Each row is followed by its group and then its class within the group.
-2.73; -0.48; -0.63; -1.40; +0.06; -7.45; -1.00; +0.41; -1.77; +0.15; +0.14; -0.12; +0.75; +0.67; +0.87; +1.64; +0.49; +0.66; -0.28; +1.01
Z726:(94)
-4.12; -0.94; -1.38; +0.55; -0.63; +4.01; +3.17; +0.21; +1.88; -0.20; +1.22; -0.30; +1.14; +1.78; +2.82; +0.65; +0.09; +0.48; -0.63; +0.60
Z487:(89)
-2.06; -0.59; -1.34; -3.23; -0.10; -4.03; +3.45; +0.55; +0.91; +0.48; +1.47; -1.03; -1.60; +5.06; +2.31; -0.21; -0.21; +0.34; -0.10; -1.61
Z269:(90)
+1.70; -0.52; -1.67; +0.12; -0.39; +0.06; -2.82; -1.18; -0.39; +0.49; +0.00; -1.53; -0.67; -2.20; +2.78; +0.21; +1.11; +0.63; -1.57; +0.57
Z269:(103)
-2.78; +1.35; -0.84; -1.33; -1.00; -3.25; +8.30; +0.05; -1.36; -1.19; +3.52; +1.23; -0.24; +6.76; +1.48; +0.57; +0.37; +0.43; -0.81; -0.55
Z805:(84)
-4.51; +0.41; -2.40; -1.14; -1.96; -2.94; +7.61; -0.60; -1.73; +0.95; +1.34; +1.19; +0.98; +8.97; -0.77; +0.14; -0.12; +0.78; -0.67; -0.98
Z805:(99)
+1.97; -0.78; +0.53; -1.47; +0.35; -1.79; +3.10; +0.70; -1.91; +1.07; +1.30; -0.44; -1.33; +3.22; +0.61; +0.97; +0.61; -0.33; -0.04; +0.69
Z269:(90)
-1.27; +0.12; -1.09; -0.68; +0.11; -2.03; -0.89; +1.34; +0.94; +1.23; -1.04; -0.04; -0.83; -2.33; +2.14; +0.47; -0.09; +2.29; +0.40; +2.58
Z269:(103)
-2.08; +1.02; -0.37; -1.82; +0.33; -0.67; -0.91; +0.86; -0.54; +1.21; +0.67; -0.87; -1.28; -0.45; -0.05; -0.40; -0.15; +1.20; +0.03; -0.40
Z726:(93)
-2.72; -1.21; -0.48; -0.82; -0.15; +1.33; -1.39; -0.04; +1.18; +1.77; +0.25; -0.12; +0.34; -1.09; +1.13; -0.65; +0.21; +0.41; -0.35; +0.75
Z726:(94)
-4.24; +0.91; -0.80; -1.54; +6.23; -3.29; +6.27; -0.05; -0.86; +0.83; +1.75; +2.64; +0.50; +3.13; +0.42; +1.70; +2.24; +1.43; -1.41; -3.75
Z805:(84)
-0.33; -0.45; -0.08; -1.83; +0.18; -3.06; -2.27; +1.05; -0.29; +0.70; -0.65; -0.23; +0.50; +0.54; +3.88; -0.07; -1.02; +1.62; +0.29; +1.08
Z726:(93)
-3.59; -0.03; -0.91; +0.72; -1.38; -2.17; +4.04; -0.57; -1.09; +0.03; +1.11; -0.51; -0.14; +8.11; +1.38; +0.49; -0.25; +0.69; -0.04; -0.09
Z805:(99)
-3.86; -0.57; -0.59; -1.03; -1.11; -0.39; +6.11; -0.38; -1.09; +0.21; +4.52; -1.67; +1.05; +2.05; +3.57; +0.43; +2.29; -1.65; -0.92; +1.37
Z487:(104)
-1.48; +0.50; -1.20; +0.24; -0.53; -0.70; +4.26; -0.95; -2.03; +1.31; +1.49; +2.47; +0.66; +2.01; -1.47; +0.08; +3.04; +1.68; -2.47; -0.91
Z805:(84)
-2.15; -0.29; -3.24; -2.34; -1.18; -0.75; +2.54; -0.09; -0.68; +0.60; -1.08; +0.00; -1.18; +0.20; +2.48; -0.09; +2.14; +0.56; -1.94; +0.23
Z269:(103)
-0.58; -1.51; +0.43; +0.21; -0.32; -0.07; +2.97; -1.00; +0.17; -0.65; +2.29; +0.53; -0.12; +2.11; -3.48; -1.12; +0.07; +0.56; -0.12; +0.35
Z805:(84)
-3.12; -0.98; -1.27; -1.95; -0.01; -2.93; -0.64; +1.55; -0.28; +2.19; +1.08; -1.12; +0.63; -2.87; +3.58; +0.72; +2.88; +1.10; -0.44; -0.68
Z726:(93)
-1.83; +0.55; -1.33; -0.47; -0.15; +0.93; +4.11; -0.66; +1.45; +1.57; +2.99; +0.04; +0.42; -3.58; -0.78; +1.09; +1.94; +1.47; +0.94; +1.42
Z487:(104)
-1.03; +0.60; +1.20; -0.32; +1.22; -6.07; +4.14; -0.54; -2.00; -1.21; +1.09; +0.15; -0.62; +6.28; -4.26; -1.05; -0.03; -0.16; +0.33; -1.21
Z805:(99)
-3.09; -0.60; +1.13; +1.36; -0.46; -0.29; +1.52; -0.93; +0.46; +0.43; +0.32; +0.12; +0.93; +3.48; -4.36; +0.57; +0.28; +1.54; -1.09; +0.68
Z805:(99)
-0.78; -0.61; -0.96; -1.35; -1.07; -2.12; +1.51; -0.38; -0.67; +0.56; -1.23; -0.30; -1.76; +0.36; +0.39; -1.15; -0.41; -1.67; +0.60; +0.99
Z269:(103)

Each row is followed by its group and then its class within the group.
-0.53; -1.61; -0.82; +1.28; -0.67; +0.61; +0.37; -1.15; +0.98; -1.17; -0.86; +0.64; +0.64; -0.57; +0.01; +1.15; +0.28; +0.42; +0.89; +0.33
<25>:(10)
-0.23; -0.21; -0.75; +0.03; -0.75; +0.62; +1.03; +0.29; +0.93; -0.15; -0.12; +0.02; +0.39; +0.21; -0.35; +0.38; +1.09; +0.35; +0.55; -0.32
<23>:(13)
+0.28; +0.39; -0.35; -1.53; -0.19; +1.14; +0.68; +0.01; -1.19; +0.09; -0.37; +0.33; -0.01; -0.82; -0.59; +0.28; -0.03; +0.34; +0.76; -0.71
<15>:(15)
-0.02; -1.18; -0.07; +0.55; -0.35; +0.59; +0.70; -0.75; +0.63; -1.67; -0.30; +0.07; +0.54; -0.07; +0.11; -0.10; -0.65; -0.10; +0.54; -0.44
<25>:(19)
-0.41; -1.43; -0.90; +1.70; -0.76; +0.01; -0.64; -1.06; +1.18; -0.86; -0.07; +0.46; +0.46; +0.55; +0.29; +0.37; -0.14; -0.35; +1.06; +0.12
<25>:(10)
+0.45; -0.20; -0.81; -1.96; +0.24; +1.66; +1.40; +0.19; -0.39; +0.22; -1.04; +0.50; -0.46; -2.42; -1.40; +0.77; -0.07; -0.07; +1.47; -0.77
<15>:(14)
-0.13; -1.03; -1.07; +0.76; -1.50; +0.95; +0.67; -0.05; +0.64; -1.25; -0.55; +1.06; +0.40; -0.15; -0.06; +0.30; +0.32; +0.34; +1.20; -0.21
<25>:(19)
-0.15; +0.15; -0.65; -1.18; -0.35; +1.36; +0.46; +0.34; +0.57; +0.79; -0.18; -0.19; -0.34; -1.49; -0.78; +0.76; -0.41; +0.52; +0.88; +0.09
<15>:(14)
-0.15; -1.08; -0.85; +1.97; -0.43; -0.15; -0.06; -0.58; +1.69; -1.17; +0.05; -0.02; +0.50; +1.37; +0.26; +0.16; +0.05; -0.29; +0.39; +0.26
<25>:(10)
+0.54; +0.43; +0.19; -0.59; +0.00; +0.28; -0.11; +0.73; +1.36; +0.25; +0.40; +0.09; -0.09; -0.18; -0.60; -0.07; -1.55; +0.05; +0.04; -0.46
<15>:(15)
+0.12; -0.16; -0.70; +0.00; -0.45; +0.42; +0.96; +0.38; +0.11; -0.41; +0.07; -0.08; +0.21; -0.32; -0.33; +0.36; +0.52; +0.64; +0.81; -0.01
<23>:(13)
-0.07; -1.65; -0.80; +1.65; -0.74; +0.68; +0.12; -1.03; +1.22; -0.91; -1.61; +0.07; +0.50; +0.24; +0.35; +0.81; -0.28; +0.05; +1.34; -0.02
<25>:(19)
-0.63; +0.02; -0.85; +0.07; -0.76; +0.69; +1.25; +0.33; -0.74; -0.30; -0.30; -0.02; +0.50; -0.27; +0.08; +0.53; +2.39; +0.94; -0.11; +0.11
<23>:(13)
-0.23; +0.26; -0.36; -2.13; -0.08; +1.42; +1.29; +0.78; -0.74; +0.91; -0.72; +0.34; -0.51; -2.67; -1.12; -0.05; -0.21; +1.01; +1.25; -0.02
<15>:(14)
-0.27; -0.87; -0.33; +1.04; -0.18; +0.59; +0.72; -0.25; +1.02; -0.60; -0.47; +0.61; +1.03; -1.15; -0.02; +0.60; +0.23; +0.21; +0.28; +0.35
<19>:(12)
+0.06; -2.07; -0.55; +1.07; -1.00; +1.42; +1.48; -0.44; +0.68; -1.14; -1.45; +0.66; +1.37; -1.50; -0.02; -0.05; +0.51; +0.43; +1.34; +0.07
<25>:(19)
+0.69; +0.90; -0.02; -1.83; +0.52; +0.42; -0.16; +0.53; -0.43; +0.46; -0.26; +0.07; -0.33; -0.98; -1.10; -0.20; -1.36; +0.30; +0.05; -0.95
<15>:(14)
-0.30; -0.34; -0.84; +2.16; -0.58; -0.52; +0.06; -0.74; +0.99; -1.64; +0.03; -0.13; +0.65; +1.00; +0.43; +0.88; +0.41; -0.21; -0.02; +0.04
<25>:(10)

Each row is followed by its group and then its class within the group.
+0.42; -0.06; +0.90; -0.05; +0.17; -0.91; -0.16; +0.02; -1.34; -0.88; +0.41; +1.03; -0.54; -1.67; +0.43; -0.68; -0.32; +0.38; +0.47; -0.35
U:P
+0.37; -0.32; +0.80; -0.64; -0.28; -0.10; +0.26; -1.38; -0.39; +0.15; +0.61; -1.16; -0.41; -0.25; +0.16; +0.29; -0.04; -0.36; +1.91; +0.06
F:D
-0.45; -0.17; +0.34; +0.10; -1.19; +0.72; +0.10; +1.63; +1.31; +1.71; +0.56; -0.10; -0.46; -0.39; +0.56; +0.63; +0.79; -0.98; -0.23; -0.61
T:W
+0.38; -0.11; +1.17; -0.26; +0.03; -0.90; -0.63; -0.52; -0.86; -1.07; +0.56; +0.38; -0.30; -1.83; +0.30; -0.48; -0.36; -0.58; +1.75; -0.40
F:A
+0.84; -0.04; +0.65; -1.24; -0.83; +0.47; +0.19; -2.25; -1.17; -1.14; +0.79; -0.90; -0.46; +1.71; +0.05; +0.01; -0.07; -0.32; +1.93; -0.20
F:D
-0.30; -0.40; +0.35; -0.13; -1.62; +1.45; +1.06; +1.26; +1.04; +0.81; +0.61; -0.62; -0.05; +0.42; -0.30; +0.20; +0.77; -0.28; -1.15; -0.89
T:W
+0.54; -0.03; +1.18; -0.64; -0.04; -0.17; -0.48; -0.41; -0.85; -0.60; +0.37; -0.28; +0.03; -0.09; -0.10; -0.68; -0.55; -0.22; +1.19; -0.12
F:A
+0.39; -0.41; +1.63; +0.05; +0.40; -0.37; +0.00; +0.94; -0.80; -0.56; +0.46; -0.28; -0.58; -1.80; +0.41; -0.67; -0.20; +0.13; -0.13; -0.21
U:P
-0.91; -0.11; -0.03; -0.38; -1.64; +0.66; +0.49; +1.53; +1.39; +1.09; +0.87; -1.09; -0.11; -0.21; +0.43; +0.83; +0.79; -0.95; -0.18; -0.68
T:W
+0.11; +0.02; +1.25; -0.50; -0.42; -0.22; +0.34; +0.68; -1.08; -1.04; +0.72; -0.39; -0.76; -0.97; +0.06; -0.64; +0.05; +0.21; -0.29; -0.62
U:P
-0.28; +0.25; +0.86; -0.72; -0.34; -0.55; +0.40; -0.46; -2.02; -0.41; +0.64; -0.47; -1.56; -0.98; +0.70; -0.38; +0.74; +0.76; -0.01; -0.16
U:L
+0.33; +0.22; +0.80; -0.93; -0.58; +0.47; +0.54; -1.20; -0.65; -0.93; +0.40; -1.44; +0.15; +1.19; -0.78; -0.14; -0.10; -0.30; +1.07; +0.13
F:D

Each row is followed by its group and then its class within the group.
-2.64; +0.55; -0.54; +1.16; +0.22; +0.48; -0.39; +0.49; -0.15; +0.02; +0.34; -0.54; -0.14; +0.12; -0.90; +0.76; +0.17; +0.83; +0.27; +1.01
[1]:(202)
-1.35; +0.64; -1.17; +0.98; +0.66; -0.59; -0.33; +0.15; -0.92; +0.67; +1.04; -0.84; +0.04; +0.37; -1.00; +1.71; -0.49; -0.81; +1.05; +0.31
[1]:(201)
+2.22; +0.34; -0.65; +0.60; +0.78; -0.62; +0.91; -1.77; -0.89; +1.48; +0.39; -0.58; -1.13; -0.41; +0.20; +0.17; -0.20; -2.04; +0.43; +0.88
[4]:(205)
-1.13; +0.09; +0.26; -0.64; +1.26; -3.12; -1.21; +1.18; -0.25; -0.46; +0.75; +0.31; +0.91; +0.93; -0.56; -1.59; +0.00; +0.31; +0.74; -0.49
[6]:(208)
-1.65; +0.10; +0.33; -1.05; -0.28; -1.72; -0.07; +0.72; +1.08; -0.84; +0.28; +0.17; +0.74; +0.63; -0.52; -1.64; +0.43; +0.69; +0.11; -0.31
[6]:(224)
-2.16; -0.08; -0.39; -1.05; -0.06; -1.57; -0.16; +1.48; +0.61; -0.78; +0.68; +0.10; +0.95; +0.64; -0.62; +0.42; +0.06; +1.30; +0.26; -1.27
[6]:(208)
+1.46; -0.05; -0.66; -0.29; +0.91; -3.20; -0.34; -0.29; -0.02; -0.01; +0.27; +0.72; -1.33; +0.19; -0.66; -3.00; -0.56; -1.20; -0.41; +0.27
[11]:(230)
-1.61; +0.46; -1.50; +0.32; -0.18; -0.33; -0.32; +0.81; +0.13; -0.21; +0.56; +0.02; +0.50; +0.25; -1.16; +1.05; -0.58; -0.29; +0.31; -0.16
[1]:(213)
+0.60; -0.12; -0.81; -0.28; +0.20; -0.68; -0.80; +0.60; +0.47; -0.53; +0.49; +0.46; +0.41; +0.15; -0.82; -1.45; -0.66; -1.14; -0.32; -0.67
[11]:(214)
-2.52; +0.56; -0.78; +1.52; +0.00; -0.46; -0.55; +0.66; -0.38; +0.25; +0.24; +0.00; +0.13; -0.11; -0.82; +0.93; -0.10; +1.02; +0.71; +0.38
[1]:(202)
+1.39; -0.09; -0.69; -0.05; +0.23; -0.27; -0.45; +0.15; +1.25; -0.83; -0.10; +0.43; +0.70; -0.01; -1.29; -4.01; -0.55; -1.58; -0.17; -0.96
[11]:(214)
+1.26; +0.08; -0.23; +0.15; +1.11; -2.98; +0.65; -1.41; -0.53; +1.32; -0.07; -0.61; -1.59; +0.06; -0.14; -0.76; -0.15; -0.60; +0.46; +1.22
[4]:(205)
+1.03; +0.02; -0.97; -0.68; +0.94; -2.73; -0.36; -0.25; -0.30; +0.19; +0.46; +0.47; -0.67; -0.13; -0.27; -2.47; -0.69; -0.98; -0.04; +0.15
[11]:(230)
-0.33; +0.28; -0.96; -0.16; -0.85; +0.04; +0.51; +0.47; +0.85; -0.01; +0.42; +0.42; -0.04; -0.47; -0.60; -0.95; -0.31; +0.10; -0.55; +0.09
[11]:(230)
-0.56; -0.36; -0.10; -1.25; +0.16; -3.66; -0.30; +0.17; +0.93; -0.21; +0.31; -0.01; +0.67; +0.39; -1.09; -2.53; +0.18; +0.86; +0.89; -0.81
[6]:(224)
-0.64; -0.27; -0.27; -1.64; +0.46; -3.64; -0.07; +0.81; +0.53; -0.56; +0.91; +0.24; +0.68; +0.34; -0.52; -2.14; +0.30; +1.94; +0.55; -1.25
[6]:(224)
-0.60; +0.09; +0.34; -1.51; +1.06; -1.82; -0.30; +0.42; -0.13; -0.54; +0.94; +0.00; +1.16; +0.61; -0.35; -1.53; +0.26; +0.48; +0.56; -0.89
[6]:(224)
+0.83; -0.10; -0.27; +0.49; +0.33; -1.53; +0.41; -1.20; -0.95; +1.17; -0.23; -0.31; -1.50; -0.23; +0.02; +0.48; -0.50; +0.23; +0.06; +0.83
[4]:(231)
-1.89; +0.24; -0.06; -1.07; +0.05; -1.79; -0.34; +1.21; +0.27; -0.61; +0.59; +0.02; +0.88; +0.19; -0.53; -0.42; +0.20; +1.55; +0.56; -0.79
[6]:(208)
